Here is a tiny trained network, its code and every weight. The questions are about switching its units off for an input and a target symbol, where a switched-off unit gives its printed mean instead of its output.

import numpy as np


def w(rows, s, z=0):
    codes = np.array(rows[::2]) - 128.0
    scale = np.full(codes.shape[1], s)
    scale[-1] = z or s
    return codes * scale


def f(y):
    return y / 2 * (1 + np.tanh(0.7978845608 * (y + 0.044715 * y**3)))


def softmax(a):
    e = np.exp(a - a.max(-1, keepdims=True))
    return e / e.sum(-1, keepdims=True)


def log_softmax(a):
    a = a - a.max(-1, keepdims=True)
    return a - np.log(np.exp(a).sum(-1, keepdims=True))


def net(x, mask):
    ids = ['Θβδεζηξστφ'.index(c) for c in x.split()]
    T = len(ids)
    res = E[ids] + P[:T]
    u = 0
    for l in range(3):
        r = res
        for j in range(2):
            rows = slice(2 * j, 2 * j + 2)
            q, k, v = (r @ M[l][rows].T for M in (Q, K, V))
            z = softmax(np.where(np.tri(T) > 0, q @ k.T / 2**0.5, -1e9)) @ v
            o = O[l][rows]
            res = res + np.where(mask[u + j], z, o[:, -1]) @ o[:, :-1]
        u += 2
        y = f(res @ A[l][:, :-1].T + A[l][:, -1])
        res = res + np.where(mask[u : u + 4], y, B[l][:, -1]) @ B[l][:, :-1]
        u += 4
    return log_softmax(res[-1] @ U[:, :-1].T + U[:, -1])


Q, K, V, O, A, B = {}, {}, {}, {}, {}, {}
E = w([
[83,144,233],'Θ',
[103,121,178],'β',
[114,115,181],'δ',
[144,118,251],'ε',
[112,113,180],'ζ',
[43,75,85],'η',
[150,187,83],'ξ',
[111,149,183],'σ',
[205,87,81],'τ',
[124,120,96],'φ',
],0.021)
P = w([
[59,2,195],'0',
[133,29,189],'1',
[132,36,177],'2',
[139,49,162],'3',
[134,59,150],'4',
[149,76,144],'5',
[155,83,130],'6',
[162,100,115],'7',
[173,102,111],'8',
[167,119,98],'9',
[171,122,89],'10',
[177,133,74],'11',
[197,143,75],'12',
],0.0065)
Q[0] = w([
[136,4,179],'0.h1',
[115,199,202],'0.h1',
[126,39,199],'0.h2',
[107,154,161],'0.h2',
],0.012)
K[0] = w([
[148,32,252],'0.h1',
[40,205,166],'0.h1',
[110,20,136],'0.h2',
[148,101,65],'0.h2',
],0.012)
V[0] = w([
[143,255,110],'0.h1',
[177,164,145],'0.h1',
[88,157,116],'0.h2',
[139,58,124],'0.h2',
],0.0099)
O[0] = w([
[78,40,222,2],'0.h1',
[164,44,129,135],'0.h1',
[174,254,199,97],'0.h2',
[143,112,64,201],'0.h2',
],0.0066,0.0092)
A[0] = w([
[237,22,230,3],'0.n1',
[41,192,126,91],'0.n2',
[57,129,30,185],'0.n3',
[208,109,254,195],'0.n4',
],0.0083,0.0035)
B[0] = w([
[100,247,130,173],'0.n1',
[146,166,249,131],'0.n2',
[106,196,104,254],'0.n3',
[2,115,62,178],'0.n4',
],0.0088,0.006)
Q[1] = w([
[95,45,1],'1.h1',
[214,149,206],'1.h1',
[82,141,188],'1.h2',
[147,121,212],'1.h2',
],0.0094)
K[1] = w([
[216,221,53],'1.h1',
[190,34,253],'1.h1',
[148,30,247],'1.h2',
[153,82,214],'1.h2',
],0.0063)
V[1] = w([
[66,33,124],'1.h1',
[93,65,217],'1.h1',
[102,51,79],'1.h2',
[255,155,199],'1.h2',
],0.0078)
O[1] = w([
[75,129,165,100],'1.h1',
[146,1,77,10],'1.h1',
[180,113,213,158],'1.h2',
[86,19,145,36],'1.h2',
],0.0079,0.013)
A[1] = w([
[66,78,125,136],'1.n1',
[165,134,152,246],'1.n2',
[99,141,180,70],'1.n3',
[250,93,103,3],'1.n4',
],0.013,0.0038)
B[1] = w([
[11,87,112,128],'1.n1',
[184,50,123,203],'1.n2',
[63,160,175,146],'1.n3',
[107,62,75,254],'1.n4',
],0.012,0.0089)
Q[2] = w([
[183,133,165],'2.h1',
[149,166,66],'2.h1',
[48,145,68],'2.h2',
[167,95,253],'2.h2',
],0.011)
K[2] = w([
[48,173,153],'2.h1',
[185,236,1],'2.h1',
[247,130,86],'2.h2',
[122,34,228],'2.h2',
],0.0065)
V[2] = w([
[173,55,198],'2.h1',
[246,141,102],'2.h1',
[141,119,224],'2.h2',
[2,83,46],'2.h2',
],0.0077)
O[2] = w([
[112,159,114,3],'2.h1',
[89,99,86,186],'2.h1',
[180,177,161,46],'2.h2',
[5,152,135,134],'2.h2',
],0.014,0.016)
A[2] = w([
[153,6,154,218],'2.n1',
[178,102,40,80],'2.n2',
[79,63,139,70],'2.n3',
[66,143,105,252],'2.n4',
],0.012,0.0038)
B[2] = w([
[2,219,33,207],'2.n1',
[160,37,212,252],'2.n2',
[224,139,128,160],'2.n3',
[155,95,172,196],'2.n4',
],0.0084,0.023)
U = w([
[124,78,253,91],'Θ',
[127,140,151,63],'β',
[132,142,153,84],'δ',
[25,134,165,2],'ε',
[152,138,149,125],'ζ',
[57,225,31,103],'η',
[154,148,145,208],'ξ',
[127,141,151,157],'σ',
[101,79,156,181],'τ',
[250,86,216,150],'φ',
],0.013,0.0042)

Each question gives the input, a string of symbols that net reads in full, and the target symbol t.
The units are the heads (2 rows each of Q, K, V and O) and the neurons (one row each of A and B). Each row of codes is followed by its name. A weight is (code - 128) times the scale printed after its matrix; where a second scale follows, it is the last column's (O, A, B and U).
mask holds one flag per unit, layer by layer, with each layer's heads first. A switched-off unit (its flag False) gives its mean, the last column of its rows in O or B, instead of its output. The means were averaged over made-up inputs and are rounded, as every weight is.
A unit's drop is (log p(t) with every unit on - log p(t) with that unit switched off) / (log p(t) with every unit on - log p(t) with every unit switched off).
The circuit of an input: a set's keep is (log p(t) with only the set's units on - log p(t) with every unit switched off) / (log p(t) with every unit on - log p(t) with every unit switched off). Starting from the 12 units with the biggest drops (on a tie, the unit counted first), units are removed one at a time, each time the one whose removal leaves the highest keep (on an exact tie, the one counted first), for as long as the keep stays at least 0.8.
units of the circuit, in order: the units of the circuit, biggest drop first
most important unit: the unit with the biggest drop
k most important neurons: the k neurons with the biggest drops, biggest first
k most important neurons of layer l: the k neurons of layer l with the biggest drops, biggest first
which heads matter: for each layer, one digit per head in row order, 1 if its drop is at least 0.15 and else 0, layers parted by /
input η η σ ε τ τ τ ε ε τ Θ δ, target η: 2 most important neurons => 0.n3, 2.n2
input σ τ τ η τ ζ σ τ η σ, target Θ: 2 most important neurons of layer 2 => 2.n1, 2.n3
input τ τ τ τ ε τ τ δ τ τ ξ ζ, target φ: 2 most important neurons => 2.n1, 1.n4
input η τ ζ τ ξ τ ζ Θ τ τ ε δ, target η: 3 most important neurons => 2.n2, 0.n3, 2.n1
input Θ η β τ τ ζ, target ε: 3 most important neurons => 2.n2, 1.n1, 1.n4
input η δ τ σ δ σ δ ε, target ε: units of the circuit, in order => 0.n4, 2.n2, 2.n1, 1.n3
input η ε δ τ ε τ τ δ η ξ ζ, target η: 3 most important neurons => 2.n2, 0.n3, 2.n1
input Θ τ τ τ ζ η η σ β, target ε: which heads matter => 00 / 10 / 01
input η φ τ η δ τ η η φ Θ, target Θ: units of the circuit, in order => 2.n1, 1.n3
input τ σ η τ τ σ σ Θ δ, target φ: 4 most important neurons => 2.n1, 1.n4, 0.n3, 0.n4
input τ τ τ η φ ε η σ τ η ζ ε ζ, target φ: most important unit => 1.n4
input η η τ τ η Θ η ε ε Θ τ β, target η: 4 most important neurons => 2.n2, 0.n3, 0.n2, 2.n4
input Θ Θ τ τ δ, target ε: 3 most important neurons of layer 0 => 0.n4, 0.n3, 0.n1
input η τ τ φ τ σ, target η: units of the circuit, in order => 2.n2
input τ Θ τ Θ ε τ η φ η, target φ: units of the circuit, in order => 2.n1, 1.n4
input τ σ η η η ε ζ η β, target φ: which heads matter => 00 / 00 / 01
input δ σ τ τ σ τ σ η η τ τ Θ, target Θ: 4 most important neurons => 1.n4, 2.n1, 1.n3, 2.n4
input η Θ σ τ φ η Θ η δ β, target η: 3 most important neurons => 2.n2, 0.n3, 2.n4
input Θ τ τ η τ ζ ε ζ η τ β σ, target ε: 4 most important neurons => 2.n2, 1.n1, 0.n4, 1.n4
input σ Θ ξ η η τ τ η β η ξ, target Θ: 2 most important neurons => 2.n1, 1.n4
input η τ σ ε σ η Θ σ, target η: which heads matter => 11 / 11 / 10
input η φ τ η η τ ζ τ β σ τ, target τ: 2 most important neurons of layer 2 => 2.n2, 2.n1
